Below are the code and all the weights of a small trained network. Each question names an input and a class and asks about switching units off, where a switched-off unit gives its printed mean instead of its output.

import numpy as np


def w(rows, s, z=0):
    codes = np.array(rows[::2]) - 128.0
    scale = np.full(codes.shape[1], s)
    scale[-1] = z or s
    return codes * scale


def f(y):
    return y / 2 * (1 + np.tanh(0.7978845608 * (y + 0.044715 * y**3)))


def log_softmax(a):
    a = a - a.max(-1, keepdims=True)
    return a - np.log(np.exp(a).sum(-1, keepdims=True))


def net(x, mask):
    res = np.array(x, float).reshape(1, 6) / 4 @ E
    y = f(res @ A[0][:, :-1].T + A[0][:, -1])
    res = res + np.where(mask, y, B[0][:, -1]) @ B[0][:, :-1]
    return log_softmax(res[-1] @ U[:, :-1].T + U[:, -1])


A, B = {}, {}
E = w([
[124,42,143,110,210,78,65],'x0',
[128,128,128,128,129,128,128],'x1',
[100,175,91,138,237,89,222],'x2',
[147,182,228,130,194,196,101],'x3',
[130,234,63,134,145,86,24],'x4',
[123,168,228,122,80,2,142],'x5',
],0.0046)
A[0] = w([
[125,159,100,133,207,102,204,54],'n1',
[123,101,51,137,164,223,116,38],'n2',
[130,101,155,111,42,162,45,63],'n3',
[106,225,106,140,17,207,200,46],'n4',
[136,159,95,127,208,98,213,54],'n5',
[117,70,181,137,124,149,195,39],'n6',
[128,27,166,126,118,173,223,65],'n7',
[122,51,148,110,192,86,70,34],'n8',
[157,44,191,121,120,155,225,41],'n9',
[147,170,216,115,100,2,155,3],'n10',
[141,185,85,157,134,107,62,28],'n11',
[132,109,61,142,168,213,116,29],'n12',
[167,203,71,120,143,93,58,60],'n13',
[125,57,19,139,60,62,152,56],'n14',
[124,99,157,126,36,169,40,49],'n15',
[141,129,123,142,126,120,129,174],'n16',
[124,49,188,118,113,162,218,34],'n17',
[140,204,77,105,137,104,57,44],'n18',
[127,150,196,123,96,40,148,58],'n19',
[105,77,34,111,67,64,152,57],'n20',
[162,89,152,120,45,156,53,50],'n21',
[119,90,140,111,160,112,87,19],'n22',
[97,192,90,135,134,111,53,83],'n23',
[146,115,152,118,87,139,82,32],'n24',
[136,84,34,106,72,55,162,46],'n25',
[111,34,135,136,213,73,56,66],'n26',
[139,26,143,133,216,65,69,40],'n27',
[125,172,216,121,180,195,99,45],'n28',
[148,182,227,115,193,191,104,33],'n29',
[122,144,199,155,98,37,139,60],'n30',
[121,194,247,121,189,212,104,43],'n31',
[117,195,120,120,75,169,177,37],'n32',
[110,152,101,144,203,107,199,53],'n33',
[102,173,107,114,208,102,202,59],'n34',
[161,218,111,130,53,173,200,80],'n35',
[124,191,118,141,79,165,177,43],'n36',
[148,92,55,144,155,212,119,65],'n37',
[126,103,44,112,161,224,119,45],'n38',
[120,195,80,146,137,111,46,38],'n39',
[134,186,109,119,212,87,210,66],'n40',
[134,105,158,130,65,155,66,38],'n41',
[116,151,201,128,98,39,140,56],'n42',
[126,207,78,98,137,108,52,47],'n43',
[126,129,121,137,114,119,134,9],'n44',
],0.0081,0.0061)
B[0] = w([
[118,63,122,156,86,116,106,175],'n1',
[90,132,85,69,125,186,119,175],'n2',
[96,40,143,154,88,124,138,194],'n3',
[159,74,160,89,247,95,119,218],'n4',
[120,54,130,160,88,122,122,185],'n5',
[97,169,74,164,136,88,137,141],'n6',
[33,173,147,166,136,72,120,254],'n7',
[169,86,93,128,202,95,140,135],'n8',
[53,182,126,161,143,80,122,210],'n9',
[87,131,75,52,119,198,128,192],'n10',
[94,166,83,157,135,89,141,119],'n11',
[114,128,57,87,126,181,134,146],'n12',
[56,164,148,149,144,88,134,178],'n13',
[163,163,171,198,144,213,107,203],'n14',
[107,43,128,152,76,110,124,192],'n15',
[97,125,178,116,135,140,113,209],'n16',
[67,178,105,157,129,76,142,194],'n17',
[77,168,120,153,136,87,140,155],'n18',
[91,130,87,82,141,190,130,172],'n19',
[180,161,143,196,136,199,126,175],'n20',
[96,44,129,154,83,124,133,180],'n21',
[167,107,31,141,175,95,133,73],'n22',
[84,154,145,144,131,94,166,175],'n23',
[125,68,55,176,117,125,125,88],'n24',
[190,161,122,200,134,190,127,161],'n25',
[148,79,168,102,219,96,137,201],'n26',
[165,83,139,109,217,94,135,180],'n27',
[182,155,107,194,136,177,123,160],'n28',
[173,153,122,203,138,197,124,175],'n29',
[89,129,86,87,137,194,127,174],'n30',
[176,163,156,197,146,208,121,215],'n31',
[163,99,76,125,193,95,129,112],'n32',
[123,65,114,157,88,116,108,165],'n33',
[109,61,138,155,82,125,122,190],'n34',
[126,76,179,108,233,116,131,201],'n35',
[157,100,83,126,191,93,119,113],'n36',
[87,137,98,69,114,181,125,189],'n37',
[84,130,101,71,122,202,145,186],'n38',
[74,170,114,159,147,87,126,151],'n39',
[96,54,160,153,81,132,128,218],'n40',
[122,64,88,164,97,117,127,125],'n41',
[86,129,87,85,135,194,126,175],'n42',
[74,170,125,154,139,86,138,163],'n43',
[166,118,5,174,153,112,109,49],'n44',
],0.033,0.0021)
U = w([
[81,144,62,47,112,182,114,116],'0',
[62,192,120,162,126,53,129,109],'1',
[119,44,124,151,56,105,96,106],'2',
[187,175,135,184,133,172,95,97],'3',
[172,98,124,82,210,72,121,95],'4',
[113,146,164,104,106,124,109,251],'5',
[255,206,51,35,12,16,124,104],'6',
],0.006,0.014)

Each question gives the input, the list of numbers given to net, and the class t.
The units are the neurons (one row each of A and B). Each row of codes is followed by its name. A weight is (code - 128) times the scale printed after its matrix; where a second scale follows, it is the last column's (A, B and U).
mask holds one flag per neuron, in row order. A switched-off neuron (its flag False) gives its mean, the last column of its row in B, instead of its output. The means were averaged over made-up inputs and are rounded, as every weight is.
A unit's drop is (log p(t) with every unit on - log p(t) with that unit switched off) / (log p(t) with every unit on - log p(t) with every unit switched off).
The circuit of an input: a set's keep is (log p(t) with only the set's units on - log p(t) with every unit switched off) / (log p(t) with every unit on - log p(t) with every unit switched off). Starting from the 12 units with the biggest drops (on a tie, the unit counted first), units are removed one at a time, each time the one whose removal leaves the highest keep (on an exact tie, the one counted first), for as long as the keep stays at least 0.8.
circuit, biggest first: the units of the circuit, biggest drop first
most important unit: the unit with the biggest drop
k most important neurons: the k neurons with the biggest drops, biggest first
input [-6,-2,4,-3,-6,-5], class 1: circuit, biggest first -> [n7]
input [-7,-6,5,-7,-3,7], class 0: 2 most important neurons -> [n10 n19]
input [7,-2,0,2,-5,-6], class 4: circuit, biggest first -> [n26 n27]
input [-1,-6,6,1,-1,-6], class 0: 2 most important neurons -> [n38 n2]
input [3,5,-3,-3,-4,-5], class 0: circuit, biggest first -> [n37 n38]
input [1,1,3,6,-5,5], class 3: circuit, biggest first -> [n31 n29]
input [5,-1,-5,-3,-2,5], class 0: circuit, biggest first -> [n30 n42]
input [-8,4,6,-3,-3,5], class 4: circuit, biggest first -> [n4 n35]
input [-7,0,0,-8,1,-5], class 3: 3 most important neurons -> [n14 n20 n25]
input [4,1,-6,-1,4,-5], class 2: circuit, biggest first -> [n15 n3]
input [6,-4,-2,5,8,-8], class 0: 3 most important neurons -> [n38 n2 n12]
input [-6,-6,4,7,-6,2], class 3: 3 most important neurons -> [n31 n29 n28]
input [-2,-4,-2,5,-5,-1], class 1: circuit, biggest first -> [n7 n9 n17]
input [6,6,4,-3,-2,6], class 0: most important unit -> n10
input [-8,0,1,6,-3,-1], class 4: 2 most important neurons -> [n4 n35]
input [1,2,-7,6,-5,-3], class 2: circuit, biggest first -> [n15 n21]
input [2,-8,8,8,7,-1], class 2: 2 most important neurons -> [n40 n34]
input [6,3,4,-2,7,-6], class 1: circuit, biggest first -> [n13 n39]
input [-1,-4,-4,6,-6,-1], class 1: 3 most important neurons -> [n7 n9 n17]
input [6,-8,8,8,8,0], class 1: most important unit -> n13
input [-1,-5,-7,-7,2,-3], class 2: 2 most important neurons -> [n15 n3]
